What each symbol does to the elements:
state | po ni gi ka
DT | BT GQ CM QN
NS | FQ FM MF CQ
CM | SZ DT CG RH
PM | MN DS SQ MZ
RC | CP LG GQ ZP
DH | PZ QL CZ SZ
TC | PJ BH RL LF
NB | NR SZ ZG PB
NR | CZ GB DN CG
NZ | NL GF HR JF
DD | JL HP MQ PF
HC | QL RJ GB DT
NC | ZC TQ GN QZ
QT | LF PG LJ ZH
HF | SN LD RQ MF
BP | FM HL ZZ PZ
GJ | QJ MQ LQ JG
PJ | TG JC MC RD
ML | LT HS PF GZ
HB | SJ SR FT LG
GL | LM GN QM SM
LD | ZG CG HF NS
JF | CT TT JH HP
TG | LS DQ QZ TC
QN | HJ FS RH JD
HT | RQ RG ZH JP
LJ | RN QT RT TQ
HQ | HS MZ HD LM
TT | QM FZ JF SC
RD | TC DG TZ QT
QL | BQ Z743 DH BT
LF | RD NG RN TD
BQ | MM Z168 PZ HC
CF | RC BR GT ZM
SB | PM BL HS QC
FF | MF ZZ JP BC
HP | PN SC DD ML
SQ | SC PM LT HQ
GQ | QG RC DT FS
QP | GN JQ FZ MR
JP | QD FF DQ DM
MZ | SB JR HQ BD
RP | BC CZ MH ZG
JD | GG QR MM Z743
MQ | CJ DD GJ HH
FL | CQ PZ BC NR
BG | ZH QD LS JC
PB | CG FP FQ BP
CP | FT SL QG CF
LQ | ZM GJ QR SJ
SD | PF HD MS NZ
GG | QN JN HL Z168
TZ | RL RD BL LJ
DG | BH MH RD PG
DJ | SR QB SL ZF
CJ | HM JL QJ TB
RJ | Z743 FT HC GQ
ZF | RM GH BR CJ
PZ | TN BQ FL GB
ZH | TD HT TQ DQ
HS | SQ SB ML NF
SM | FZ QQ ZS PM
MS | HH SD SR HR
HM | ZF JH SF MQ
HD | ML HQ SD GF
GH | HR CT ZF JL
JC | DQ FH PJ DG
SN | CD ZG PG RG
PP | DD LT TB SD
LT | HP SQ PP HD
MH | DM RP DG SN
RH | FP QN FM MM
FZ | GL QP TT MN
TN | BP MM CQ DH
CH | LJ TD ZC LS
TQ | CH ZH NC TG
FQ | LD PB RG ZZ
GB | DH HC NR CM
JQ | NC LS QP MC
MF | RG NS QD MT
DQ | BG JP TG BH
CG | NB CM LD FM
QD | HT MF BG FH
ZZ | NS BP FF FL
ZM | ZP QJ JN JZ
HH | TB PF JG QB
NF | HQ QC GZ GL
DM | FH BC BH CD
ZG | DN NB SN FQ
CQ | ZZ TN MT CZ
RQ | PG HF TD QD
BC | MT FL DM DN
QQ | QP QZ SM DS
SF | BR HM ZP GJ
SJ | JZ JG GR SL
GT | GQ CF HJ JN
BR | LG ZF CF QJ
GR | ZN SJ Z743 CP
QB | MS NL DJ GH
RG | HF FQ HT FF
ZS | TT SM PN SQ
CZ | FL DH RP NB
FM | PB RH NS TN
NL | SD GZ QB CT
QC | MZ RT NF GN
ZP | CF SF FS LQ
SZ | GB BT NB FP
FT | GR HB RJ RC
MM | HL JD TN QL
FS | GT ZP QN QR
RM | DJ HR LG HM
SR | JG MS HB RM
DN | RP NR CD LD
SL | HB DJ CP BR
QR | JN LQ JD GR
NG | DG CD LF RQ
JZ | LQ QS ZN HB
JN | FS ZM GG ZN
PG | NG SN QT HT
SC | ZS MN HP HS
GN | BD NC GL QQ
CD | MH DN NG HF
PN | JF ZS JL LT
LM | NF BD GF FZ
JH | GH JF HM DD
HR | QB NZ RM JH
TB | MQ PP QS MS
JG | QS HH SJ DJ
MT | FF CQ FH RP
QZ | JQ TG QQ RL
QM | GF GL CT ZS
HL | RH GG BP BQ
QJ | SF CJ ZM QS
RL | MC TC DS RN
MC | QZ PJ MR TZ
MR | QQ MC MN BL
JR | BL RN MZ ZC
BH | JC DM TC NG
RN | TZ LF JR CH
BT | HC QG SZ HJ
FP | CM HJ PB HL
BD | QC ZC LM QP
CT | NZ QM GH PN
TD | QT RQ CH BG
QG | RJ CP BT GT
JL | JH PN CJ PP
MN | SM MR SC SB
LG | SL RM RC SF
GZ | HD NF NL QM
Z168 | JD ZN BQ RJ
RT | JR LJ QC NC
HJ | DT GT FP GG
DS | MR RL PM JR
PF | PP ML HH NL
BL | DS TZ SB RT
GF | GZ LM NZ TT
LS | TQ BG JQ PJ
Z743 | Z168 GR QL QG
FH | JP MT JC MH
QS | GJ TB JZ SR
ZC | RT CH BD JQ
ZN | QR JZ Z168 FT

In the rows, 115 stands for zero.

The rows follow the links: the fewer symbols apart two elements are, the more alike their rows tend to be.

Each row is also shifted at random along 6 hidden directions that mean nothing.

Some elements, each with a row of numbers:
ZZ -> 161 135 109 113 132 150 116 102 111 170 190 103 125 120 70 105 147 106 96 140 107 65 136 140 141 120 108 115 109 84 116 160 96 97 122 79 88 85 117 134 105
SF -> 153 102 143 111 139 91 85 133 107 83 156 87 138 42 137 110 96 118 133 92 154 89 81 122 79 124 133 126 96 111 117 65 112 77 134 131 173 82 125 79 112
NL -> 79 105 107 113 127 98 93 117 98 120 161 89 135 96 127 145 109 113 136 96 125 93 90 120 114 115 112 115 115 95 114 121 127 103 120 127 135 111 125 108 116
GJ -> 104 105 118 91 99 81 125 99 118 99 95 107 114 127 95 102 104 122 126 101 143 108 144 120 103 106 137 111 129 86 121 101 134 94 107 90 160 159 121 97 104
DG -> 95 130 128 127 71 148 111 114 138 103 166 111 104 141 102 102 96 124 100 126 87 83 125 127 107 97 103 139 125 115 111 102 99 123 90 121 129 120 77 142 129
PM -> 151 132 77 139 135 100 123 112 90 127 75 107 123 138 118 139 140 108 156 135 98 148 112 116 140 104 88 106 129 130 115 138 107 115 107 107 116 127 129 81 127
BP -> 184 127 119 118 102 119 135 129 114 149 92 94 111 92 103 106 122 119 103 132 122 111 141 134 124 114 110 76 83 93 120 122 107 97 152 53 105 130 132 115 110
FQ -> 173 122 128 119 107 139 118 119 127 128 79 114 124 100 113 103 102 123 112 116 113 127 104 131 122 121 109 94 92 111 114 135 109 135 132 104 89 111 109 136 102
QM -> 136 101 80 116 118 97 111 93 93 112 123 135 121 185 123 131 120 109 170 86 110 129 119 100 146 96 114 140 156 125 115 164 139 150 71 136 111 152 120 101 111
FZ -> 111 126 83 135 121 106 108 120 88 141 125 107 112 123 126 149 127 109 140 135 95 126 100 115 126 109 92 110 132 133 113 132 108 109 103 131 116 119 127 96 141
RQ -> 143 144 116 124 145 153 116 94 130 120 76 120 139 118 83 101 126 117 114 143 94 132 94 141 127 128 95 113 113 117 110 141 90 129 109 126 92 78 93 129 102
ZF -> 60 96 111 79 184 113 93 70 108 117 152 146 140 126 89 112 134 102 117 92 135 103 91 106 122 145 139 146 143 102 114 152 134 123 91 168 95 68 118 124 84
GR -> 162 102 124 96 88 93 114 113 103 118 160 132 86 123 107 85 99 118 118 112 141 88 144 109 91 109 146 133 142 122 123 96 119 91 86 119 153 142 125 91 129
PZ -> 143 121 104 97 109 129 137 98 110 175 101 138 96 138 78 99 133 112 90 139 113 116 149 121 135 127 121 92 121 103 119 163 115 119 115 88 70 128 129 138 108
BQ -> 167 109 125 108 111 113 119 131 105 145 109 129 96 83 121 100 112 116 96 124 130 117 119 111 105 129 128 96 100 126 118 115 110 105 133 108 97 110 134 114 121
HH -> 54 113 111 96 136 102 96 101 101 143 136 96 131 78 99 133 111 118 115 123 131 98 87 134 99 136 118 98 118 89 114 123 122 84 121 134 132 99 127 114 115
QC -> 148 132 71 133 162 114 118 95 89 131 130 124 126 164 99 131 163 95 150 135 92 124 121 110 154 106 94 139 147 132 114 157 103 118 86 119 101 100 125 85 120
ZP -> 140 121 105 85 150 100 121 81 97 152 127 132 110 120 61 89 141 108 113 142 138 100 137 127 112 134 137 117 146 103 121 134 110 77 94 114 127 105 135 90 109
CD -> 90 133 131 122 109 151 119 119 142 116 124 92 127 100 98 112 117 119 83 129 98 95 116 137 118 116 99 104 85 90 111 110 100 112 141 88 102 93 94 150 105
RJ -> 176 107 115 99 174 103 130 105 108 110 162 122 123 123 88 88 172 91 107 106 144 82 163 99 137 117 143 140 110 95 122 116 116 86 130 65 110 83 142 87 84
QG -> 181 117 115 100 128 97 128 111 99 141 98 128 101 101 94 88 130 112 111 135 139 117 138 117 109 126 134 103 121 117 122 115 109 85 117 94 121 118 141 87 115
FL -> 153 116 132 116 92 139 112 129 121 136 143 111 110 99 119 106 101 121 97 112 113 95 117 124 115 116 114 105 94 108 115 124 110 122 131 101 95 113 111 141 114
QB -> 72 80 123 97 131 91 106 103 124 62 116 117 140 132 134 121 107 113 138 51 141 114 108 94 120 111 137 138 116 94 117 113 152 138 113 125 126 126 114 117 82
RN -> 109 125 114 141 128 129 115 121 127 71 133 116 120 137 127 116 131 107 119 113 91 115 115 102 123 100 100 152 119 138 111 92 100 127 102 125 118 90 92 109 119
Z743 -> 133 107 118 93 127 106 129 110 108 139 98 142 94 106 100 92 129 110 91 128 135 122 135 104 109 134 139 104 119 121 120 118 117 102 119 109 98 110 136 109 111
JC -> 90 127 136 132 86 145 110 126 144 81 121 108 115 114 124 107 94 124 99 118 93 109 105 120 102 105 101 130 104 124 109 85 100 130 111 126 122 106 79 138 122
GH -> 54 112 112 103 132 98 98 112 104 132 119 86 135 71 113 141 106 119 119 116 130 108 82 132 101 131 112 90 106 90 114 115 123 88 134 124 134 106 127 112 116
NB -> 163 98 137 116 56 135 105 137 122 117 196 123 92 124 138 99 81 122 105 86 117 75 130 107 107 98 128 135 109 120 116 112 121 136 106 117 111 136 103 143 123
LF -> 119 141 116 131 142 152 100 103 121 120 77 140 123 105 108 107 109 119 115 153 85 150 62 130 106 138 92 120 128 157 107 127 84 136 90 183 90 65 88 125 127
PJ -> 104 125 121 135 95 137 110 117 134 78 151 121 107 147 123 107 108 116 113 116 88 103 118 108 113 95 104 154 129 138 110 92 100 132 86 137 126 108 82 123 128
MQ -> 88 103 118 96 101 84 114 104 112 109 24 113 123 94 121 121 76 133 138 103 137 156 87 127 92 127 124 80 119 107 116 112 135 118 114 134 139 151 122 108 110
HC -> 101 101 122 96 54 106 140 129 119 137 160 121 66 135 108 98 111 116 73 116 124 79 183 99 108 99 139 110 115 100 123 97 127 97 121 65 118 165 127 129 129
SB -> 49 95 108 134 83 105 114 139 116 77 116 125 95 141 170 144 101 114 119 88 97 135 110 78 114 94 108 132 119 146 112 92 132 148 107 140 110 139 106 122 135
FP -> 225 97 131 116 114 115 112 132 109 105 158 128 110 113 136 91 115 109 123 84 135 97 132 99 121 107 136 136 103 125 120 114 119 126 120 102 108 112 126 106 103
JQ -> 135 129 97 141 136 122 119 111 115 84 156 116 121 160 114 117 149 99 133 119 91 104 134 102 139 91 99 159 132 132 113 110 99 119 93 108 123 99 103 94 119
BD -> 86 116 103 144 146 111 111 137 109 88 119 103 125 106 151 146 140 101 122 110 98 128 97 94 128 109 95 126 100 136 110 96 110 118 134 119 107 84 119 99 121
QQ -> 60 128 88 133 127 121 118 115 104 129 143 116 104 141 114 139 145 102 107 142 84 114 120 104 131 108 93 127 132 131 112 121 103 109 104 122 104 101 114 111 137
GZ -> 188 120 84 131 150 95 98 107 79 127 138 95 147 123 119 140 130 107 182 107 118 115 95 126 138 106 100 122 132 115 115 152 115 109 102 120 134 114 134 74 114
RG -> 89 114 138 115 140 160 107 113 145 97 144 121 137 112 112 107 123 110 86 97 103 98 101 114 129 126 113 133 88 104 109 125 112 143 132 123 71 63 91 163 86
SL -> 132 101 123 91 168 95 109 93 112 97 91 134 135 98 103 95 124 110 127 99 148 126 101 111 107 138 142 126 123 112 118 115 124 107 111 136 122 86 127 94 89
SN -> 131 135 130 125 92 135 135 121 146 99 45 89 130 107 105 107 106 127 105 121 104 131 125 138 122 106 98 86 80 90 114 107 108 124 146 66 110 130 95 136 99
PF -> 106 108 95 105 82 85 117 99 101 122 92 102 117 146 110 130 92 126 155 99 125 123 122 125 118 98 115 101 139 94 118 136 139 117 95 107 146 182 123 104 118
DN -> 126 113 136 116 33 142 113 128 133 124 151 116 90 131 123 101 66 134 99 107 103 89 126 125 101 97 114 114 114 114 114 114 117 137 102 114 115 156 90 157 130
BR -> 183 105 102 84 165 95 115 63 102 109 100 152 133 159 73 81 132 108 157 100 145 124 126 115 128 125 144 145 162 112 120 155 127 119 68 137 126 115 126 84 84
HJ -> 140 90 125 94 157 113 128 109 118 107 88 160 109 120 117 91 143 101 94 93 137 134 131 83 129 135 145 124 109 125 118 126 129 134 126 115 66 90 133 120 85
FH -> 170 140 117 123 108 146 121 95 130 120 70 122 129 136 87 95 105 126 127 134 96 133 109 142 125 114 99 111 122 116 112 143 98 136 96 117 103 117 91 130 106
ZM -> 138 109 124 96 141 87 122 107 112 104 108 108 121 93 97 96 130 111 115 113 148 105 133 116 104 122 138 113 111 97 121 92 118 78 127 89 145 110 133 84 101
PG -> 133 130 128 129 69 139 120 114 142 90 107 110 111 142 109 97 87 129 117 118 94 112 123 129 109 94 104 126 117 118 112 104 104 135 95 111 130 138 81 133 121
TG -> 103 121 113 127 79 135 118 103 132 86 97 151 94 175 118 100 94 123 121 121 83 137 117 104 112 98 107 147 151 154 111 114 109 157 61 158 112 136 79 129 132
TQ -> 156 128 112 141 128 128 118 111 128 66 98 126 127 152 120 104 125 111 139 113 93 134 115 106 128 97 101 151 128 144 112 105 100 139 89 127 120 104 91 100 112

Start here and follow the symbols in turn, left to right. Where do you end up?
Answers are names.
87 102 104 115 118 90 106 118 104 106 73 99 134 104 141 146 101 120 146 90 123 140 88 114 118 114 109 95 108 107 114 122 136 125 128 122 124 136 125 106 109
gi gi ka po ka ni: PP
149 111 143 122 71 145 95 141 123 127 171 111 105 86 138 107 75 127 99 105 111 86 95 123 97 114 114 115 95 122 112 108 107 128 121 133 108 110 99 147 128
gi ka ni ni po: BP
62 123 82 128 101 104 119 120 95 143 151 95 104 138 117 153 132 107 120 132 94 102 129 112 130 100 94 109 129 109 114 126 116 100 111 99 121 137 126 107 141
ka po gi ka: ZS
104 107 109 90 69 85 117 93 109 122 115 112 103 143 92 105 83 130 136 109 135 104 137 129 96 102 133 109 150 93 121 116 134 100 80 114 167 181 117 102 123
gi ka po ni: ZF
122 147 118 124 95 147 125 108 134 135 125 87 122 121 77 105 117 122 98 148 94 92 131 150 122 108 94 103 105 88 113 124 93 102 120 78 118 116 94 135 115
ka po gi ka: PG
34 106 89 119 138 113 106 111 99 131 129 125 117 129 131 154 133 104 115 111 99 127 93 96 132 123 102 118 126 126 110 142 127 131 111 148 82 99 122 126 122
gi ni ni gi ni: SB
61 122 122 107 102 147 140 93 157 97 27 138 117 156 94 99 112 122 88 116 92 151 125 117 131 118 108 105 110 106 111 134 121 160 113 108 70 127 82 165 91
po ka po ni: FF
130 106 126 94 135 94 119 110 111 113 97 126 111 90 103 95 119 114 107 117 146 117 123 111 98 130 141 110 116 113 120 96 119 89 121 113 131 107 131 93 107
ka po ka ni gi: ZM
104 105 116 114 133 96 85 120 99 108 192 75 144 84 127 139 109 113 140 88 134 72 91 125 108 112 116 126 107 88 114 106 123 88 126 118 155 101 125 97 111
ni gi ka gi: TB
83 130 83 133 108 102 111 126 87 155 138 85 109 109 120 157 125 112 127 145 96 109 108 124 121 107 88 94 122 115 113 124 107 90 120 107 128 128 131 98 148
ka ka ka ni ka: JR
46 114 94 133 102 112 108 130 99 128 153 109 99 123 139 152 119 109 112 125 91 111 106 100 117 107 96 118 125 132 111 111 114 114 110 133 111 118 118 116 146
po po ka ni: MR
77 105 91 97 163 99 112 82 103 122 73 122 145 133 102 135 133 108 141 96 124 140 97 113 140 129 116 108 128 96 115 162 139 131 111 128 94 112 128 113 87
po ka po gi ni: SD
146 113 136 119 133 136 119 135 131 113 111 101 133 79 124 111 126 111 93 101 121 109 112 117 127 123 114 100 65 97 114 114 113 121 165 79 81 84 118 136 89
gi ka ka ni: PB
83 91 135 98 121 101 147 134 137 90 64 123 101 101 130 103 138 106 68 90 138 128 158 83 122 120 142 96 73 97 120 85 137 115 170 56 84 119 133 127 87
po ni gi po ka: DT
55 110 131 97 94 107 129 139 116 151 131 109 78 68 110 111 120 113 49 139 128 93 142 108 90 131 132 82 90 103 118 79 114 72 156 81 110 113 136 126 132
ni ni gi ni ni ni: MQ
130 115 82 124 130 99 103 106 84 137 119 113 127 133 123 144 121 111 159 113 108 131 94 115 132 112 100 115 138 125 114 153 121 123 95 138 114 126 130 96 123
ka ka po gi ka: HD
